Below are the code and all the weights of a small trained network. Each question names an input and a class and asks about switching units off, where a switched-off unit gives its printed mean instead of its output.

import numpy as np


def w(rows, s, z=0):
    codes = np.array(rows[::2]) - 128.0
    scale = np.full(codes.shape[1], s)
    scale[-1] = z or s
    return codes * scale


def f(y):
    return y / 2 * (1 + np.tanh(0.7978845608 * (y + 0.044715 * y**3)))


def log_softmax(a):
    a = a - a.max(-1, keepdims=True)
    return a - np.log(np.exp(a).sum(-1, keepdims=True))


def net(x, mask):
    res = np.array(x, float).reshape(1, 6) / 4 @ E
    y = f(res @ A[0][:, :-1].T + A[0][:, -1])
    res = res + np.where(mask, y, B[0][:, -1]) @ B[0][:, :-1]
    return log_softmax(res[-1] @ U[:, :-1].T + U[:, -1])


A, B = {}, {}
E = w([
[143,133,134,144],'x0',
[231,30,95,118],'x1',
[134,130,131,135],'x2',
[152,182,5,116],'x3',
[140,133,134,142],'x4',
[196,185,162,21],'x5',
],0.013)
A[0] = w([
[135,124,92,102,131],'neuron 1',
[129,114,183,184,198],'neuron 2',
[140,161,42,143,230],'neuron 3',
[135,109,202,101,205],'neuron 4',
[9,176,115,235,226],'neuron 5',
[169,21,118,127,229],'neuron 6',
[97,29,182,162,219],'neuron 7',
[84,141,121,187,144],'neuron 8',
[130,66,71,197,61],'neuron 9',
[123,240,159,90,168],'neuron 10',
[100,60,174,147,220],'neuron 11',
[92,170,228,146,254],'neuron 12',
[149,126,201,108,172],'neuron 13',
[108,250,118,141,121],'neuron 14',
[189,121,142,85,46],'neuron 15',
],0.017,0.005)
B[0] = w([
[154,138,56,166,150],'neuron 1',
[111,151,158,81,180],'neuron 2',
[108,211,99,189,200],'neuron 3',
[108,71,136,111,180],'neuron 4',
[222,48,108,156,254],'neuron 5',
[122,149,192,202,210],'neuron 6',
[163,195,226,74,220],'neuron 7',
[153,67,109,177,179],'neuron 8',
[68,212,133,219,191],'neuron 9',
[121,174,120,31,205],'neuron 10',
[173,191,249,84,197],'neuron 11',
[65,51,121,69,204],'neuron 12',
[86,54,122,116,173],'neuron 13',
[153,203,142,61,206],'neuron 14',
[214,57,104,115,163],'neuron 15',
],0.012,0.025)
U = w([
[176,30,173,131,254],'0',
[153,204,172,95,139],'1',
[249,116,37,163,168],'2',
[50,148,114,218,64],'3',
[43,85,131,75,1],'4',
],0.015,0.0063)

Each question gives the input, the list of numbers given to net, and the class t.
The units are the neurons (one row each of A and B). Each row of codes is followed by its name. A weight is (code - 128) times the scale printed after its matrix; where a second scale follows, it is the last column's (A, B and U).
mask holds one flag per neuron, in row order. A switched-off neuron (its flag False) gives its mean, the last column of its row in B, instead of its output. The means were averaged over made-up inputs and are rounded, as every weight is.
A unit's drop is (log p(t) with every unit on - log p(t) with that unit switched off) / (log p(t) with every unit on - log p(t) with every unit switched off).
The circuit of an input: a set's keep is (log p(t) with only the set's units on - log p(t) with every unit switched off) / (log p(t) with every unit on - log p(t) with every unit switched off). Starting from the 12 units with the biggest drops (on a tie, the unit counted first), units are removed one at a time, each time the one whose removal leaves the highest keep (on an exact tie, the one counted first), for as long as the keep stays at least 0.8.
circuit, biggest first: the units of the circuit, biggest drop first
top k neurons: the k neurons with the biggest drops, biggest first
drop of u: that unit's drop, to one decimal
input [-6,-6,3,-4,6,1], class 4: circuit, biggest first	(neuron 12)
input [-5,0,-6,-5,-5,-1], class 0: top 2 neurons	(neuron 14; neuron 10)
input [7,0,6,2,4,-5], class 2: circuit, biggest first	(neuron 5; neuron 12)
input [-4,6,1,-6,0,0], class 1: top 3 neurons	(neuron 5; neuron 7; neuron 11)
input [0,-2,3,1,7,0], class 2: circuit, biggest first	(neuron 7; neuron 11)
input [-4,0,-6,5,1,-4], class 2: top 2 neurons	(neuron 5; neuron 6)
input [6,-1,0,0,5,2], class 4: top 2 neurons	(neuron 5; neuron 7)
input [-2,5,-2,-5,-8,-1], class 1: top 2 neurons	(neuron 5; neuron 7)
input [2,6,1,-8,-5,0], class 1: top 3 neurons	(neuron 7; neuron 5; neuron 11)
input [0,1,7,-6,4,-4], class 1: top 3 neurons	(neuron 7; neuron 11; neuron 2)
input [-8,2,1,-1,-1,-7], class 1: top 2 neurons	(neuron 7; neuron 9)
input [-5,3,8,2,1,0], class 3: top 2 neurons	(neuron 5; neuron 7)
input [4,1,-5,-5,4,8], class 0: top 2 neurons	(neuron 15; neuron 9)
input [8,-6,1,5,-3,-8], class 2: circuit, biggest first	(neuron 5)
input [8,1,-8,1,-4,-7], class 3: top 2 neurons	(neuron 9; neuron 14)
input [-1,-2,-6,0,3,-7], class 0: drop of neuron 5	1.5
input [-4,0,-5,-2,0,6], class 4: drop of neuron 5	0.5
input [-1,8,-6,4,-7,-1], class 3: drop of neuron 5	0.2
